Below is a small trained network, with its code and all its weights. Each question gives an input and a target symbol and asks what happens when units are switched off, that is, made to give their printed mean instead of their output.

import numpy as np


def w(rows, s, z=0):
    codes = np.array(rows[::2]) - 128.0
    scale = np.full(codes.shape[1], s)
    scale[-1] = z or s
    return codes * scale


def f(y):
    return y / 2 * (1 + np.tanh(0.7978845608 * (y + 0.044715 * y**3)))


def softmax(a):
    e = np.exp(a - a.max(-1, keepdims=True))
    return e / e.sum(-1, keepdims=True)


def log_softmax(a):
    a = a - a.max(-1, keepdims=True)
    return a - np.log(np.exp(a).sum(-1, keepdims=True))


def net(x, mask):
    ids = ['αβδεηθστ'.index(c) for c in x.split()]
    T = len(ids)
    res = E[ids] + P[:T]
    r = res
    for j in range(3):
        rows = slice(3 * j, 3 * j + 3)
        q, k, v = (r @ M[0][rows].T for M in (Q, K, V))
        z = softmax(np.where(np.tri(T) > 0, q @ k.T / 3**0.5, -1e9)) @ v
        o = O[0][rows]
        res = res + np.where(mask[j], z, o[:, -1]) @ o[:, :-1]
    y = f(res @ A[0][:, :-1].T + A[0][:, -1])
    res = res + np.where(mask[3:19], y, B[0][:, -1]) @ B[0][:, :-1]
    return log_softmax(res[-1] @ U[:, :-1].T + U[:, -1])


Q, K, V, O, A, B = {}, {}, {}, {}, {}, {}
E = w([
[151,212,124,145,106,125,66],'α',
[120,173,44,141,146,188,177],'β',
[155,185,76,151,73,168,155],'δ',
[57,196,135,68,157,155,21],'ε',
[72,189,35,73,106,250,135],'η',
[39,195,130,101,192,90,98],'θ',
[40,74,112,88,208,153,191],'σ',
[39,43,111,35,134,227,135],'τ',
],0.013)
P = w([
[227,112,62,140,161,162,88],'0',
[115,119,86,213,99,116,138],'1',
[138,95,65,141,109,63,149],'2',
[176,144,182,107,155,182,137],'3',
[74,137,120,176,97,160,139],'4',
[125,99,71,87,94,36,149],'5',
[179,152,188,74,124,165,166],'6',
[65,134,139,152,93,160,153],'7',
[114,97,80,40,78,4,160],'8',
[172,152,202,37,106,149,192],'9',
[49,127,154,130,112,163,163],'10',
],0.016)
Q[0] = w([
[161,127,188,87,233,97,170],'head 0',
[203,41,134,84,133,111,122],'head 0',
[192,122,17,83,146,72,111],'head 0',
[161,115,28,56,152,52,106],'head 1',
[184,60,122,64,151,114,104],'head 1',
[127,113,196,163,145,142,130],'head 1',
[211,152,183,163,18,144,143],'head 2',
[127,73,73,168,209,10,134],'head 2',
[78,161,52,135,136,132,110],'head 2',
],0.011)
K[0] = w([
[100,108,146,200,167,125,76],'head 0',
[164,109,112,214,109,185,88],'head 0',
[226,139,12,156,208,135,47],'head 0',
[167,90,62,156,242,122,85],'head 1',
[111,144,116,249,130,197,76],'head 1',
[148,111,151,109,104,85,168],'head 1',
[102,147,155,131,99,146,166],'head 2',
[219,122,115,133,165,112,48],'head 2',
[141,21,105,110,137,47,102],'head 2',
],0.012)
V[0] = w([
[84,127,133,102,145,102,164],'head 0',
[178,154,89,137,9,179,124],'head 0',
[136,153,162,120,107,139,5],'head 0',
[76,132,131,91,61,128,70],'head 1',
[93,221,108,164,162,44,153],'head 1',
[127,101,137,125,163,185,100],'head 1',
[82,122,151,106,78,141,182],'head 2',
[106,112,149,176,118,102,147],'head 2',
[125,116,97,189,137,162,130],'head 2',
],0.014)
O[0] = w([
[99,107,78,155,71,135,196,104],'head 0',
[85,145,107,118,247,53,128,156],'head 0',
[112,194,110,124,105,178,2,209],'head 0',
[76,166,140,189,201,141,15,142],'head 1',
[157,183,84,108,122,80,197,169],'head 1',
[48,103,240,217,113,175,152,190],'head 1',
[99,102,143,138,177,114,115,26],'head 2',
[143,122,123,145,169,81,124,2],'head 2',
[139,142,106,91,122,128,105,224],'head 2',
],0.0097,0.0044)
A[0] = w([
[141,155,133,117,136,141,70,120],'neuron 0',
[124,79,80,104,114,133,134,176],'neuron 1',
[250,162,129,159,134,74,134,144],'neuron 2',
[94,200,78,137,125,140,118,141],'neuron 3',
[67,110,125,178,91,100,148,38],'neuron 4',
[196,100,104,90,141,149,138,100],'neuron 5',
[117,141,158,130,107,172,107,114],'neuron 6',
[129,139,61,128,115,137,146,167],'neuron 7',
[94,45,142,156,126,164,108,133],'neuron 8',
[57,152,79,124,190,107,93,2],'neuron 9',
[156,169,146,107,102,99,144,132],'neuron 10',
[109,115,57,136,75,64,94,196],'neuron 11',
[87,144,89,154,59,101,151,115],'neuron 12',
[163,133,124,95,128,156,119,72],'neuron 13',
[183,120,179,112,100,196,136,122],'neuron 14',
[155,139,119,113,179,172,114,139],'neuron 15',
],0.014,0.0045)
B[0] = w([
[154,106,125,147,127,195,214,205],'neuron 0',
[111,219,155,219,119,95,109,152],'neuron 1',
[72,122,111,89,118,118,147,160],'neuron 2',
[88,86,159,133,154,96,135,254],'neuron 3',
[241,176,160,106,132,167,46,163],'neuron 4',
[112,138,106,165,121,202,80,142],'neuron 5',
[132,155,37,138,138,85,221,183],'neuron 6',
[170,94,185,101,167,98,119,186],'neuron 7',
[148,206,130,122,126,98,85,169],'neuron 8',
[211,106,126,198,96,126,139,218],'neuron 9',
[70,175,193,155,210,142,139,173],'neuron 10',
[141,90,49,81,126,205,106,183],'neuron 11',
[65,75,113,95,72,79,71,204],'neuron 12',
[103,123,158,181,120,102,2,149],'neuron 13',
[165,60,141,95,187,100,117,172],'neuron 14',
[144,107,199,63,101,71,122,172],'neuron 15',
],0.0084,0.016)
U = w([
[186,109,155,71,153,254,129,230],'α',
[102,183,181,123,120,131,208,242],'β',
[184,177,60,113,116,86,157,51],'δ',
[128,148,93,169,92,188,170,172],'ε',
[92,97,164,215,134,113,124,2],'η',
[82,116,91,135,89,149,103,154],'θ',
[185,163,156,122,30,115,175,16],'σ',
[141,211,115,149,93,143,111,68],'τ',
],0.0073,0.0024)

Each question gives the input, a string of symbols that net reads in full, and the target symbol t.
The units are the heads (3 rows each of Q, K, V and O) and the neurons (one row each of A and B). Each row of codes is followed by its name. A weight is (code - 128) times the scale printed after its matrix; where a second scale follows, it is the last column's (O, A, B and U).
mask holds one flag per unit, heads first, then neurons. A switched-off unit (its flag False) gives its mean, the last column of its rows in O or B, instead of its output. The means were averaged over made-up inputs and are rounded, as every weight is.
A unit's drop is (log p(t) with every unit on - log p(t) with that unit switched off) / (log p(t) with every unit on - log p(t) with every unit switched off).
The circuit of an input: a set's keep is (log p(t) with only the set's units on - log p(t) with every unit switched off) / (log p(t) with every unit on - log p(t) with every unit switched off). Starting from the 12 units with the biggest drops (on a tie, the unit counted first), units are removed one at a time, each time the one whose removal leaves the highest keep (on an exact tie, the one counted first), for as long as the keep stays at least 0.8.
units of the circuit, in order: the units of the circuit, biggest drop first
unit that matters most: the unit with the biggest drop
k most important neurons: the k neurons with the biggest drops, biggest first
which heads matter: for each layer, one digit per head in row order, 1 if its drop is at least 0.15 and else 0, layers parted by /
input θ σ η θ δ α θ α τ τ, target β: units of the circuit, in order	(head 0; neuron 11)
input θ τ θ η β θ δ δ θ η, target β: units of the circuit, in order	(neuron 11; head 0)
input α θ α η τ θ δ τ δ β β, target δ: units of the circuit, in order	(head 1)
input δ τ ε θ α α ε θ α δ, target β: 3 most important neurons	(neuron 11; neuron 9; neuron 4)
input η θ δ, target η: which heads matter	110
input β θ ε α δ τ τ β, target τ: which heads matter	010
input θ ε η α α β δ β δ θ θ, target θ: units of the circuit, in order	(head 0; head 1; neuron 12; neuron 11)
input β α η θ σ α θ δ β, target β: units of the circuit, in order	(head 0; head 1; neuron 9)
input β σ β, target β: units of the circuit, in order	(head 0; head 1)
input δ σ δ δ θ θ τ α τ, target δ: units of the circuit, in order	(head 0; neuron 9)
input α σ θ α θ τ β θ σ, target α: units of the circuit, in order	(head 0; neuron 6; neuron 0)
input η α β δ θ σ θ α σ, target η: 3 most important neurons	(neuron 9; neuron 11; neuron 6)
input δ θ θ θ β ε, target δ: units of the circuit, in order	(head 0; neuron 9)
input δ α τ θ θ α θ δ ε α, target β: units of the circuit, in order	(neuron 11; neuron 10)
input θ β ε α η τ θ δ τ τ, target β: units of the circuit, in order	(head 0)
input θ θ δ δ, target β: units of the circuit, in order	(head 0; neuron 11)
input ε τ η η δ θ η, target β: 3 most important neurons	(neuron 11; neuron 4; neuron 9)
input θ η θ η δ δ, target θ: 2 most important neurons	(neuron 12; neuron 11)
input δ ε θ, target δ: units of the circuit, in order	(head 0; neuron 9; head 1)
input τ δ θ η α σ, target τ: unit that matters most	neuron 8
input θ η δ α α θ δ α α ε θ, target θ: units of the circuit, in order	(head 0; neuron 12)
input δ β β α ε, target ε: 2 most important neurons	(neuron 0; neuron 9)
input τ θ α η θ α, target τ: which heads matter	010
input δ θ θ θ α α α, target β: which heads matter	010
input α α σ θ θ α, target α: which heads matter	100
input θ θ θ σ δ θ α θ β, target θ: which heads matter	100
input η θ θ, target η: which heads matter	110
input θ θ η δ θ η, target θ: which heads matter	000
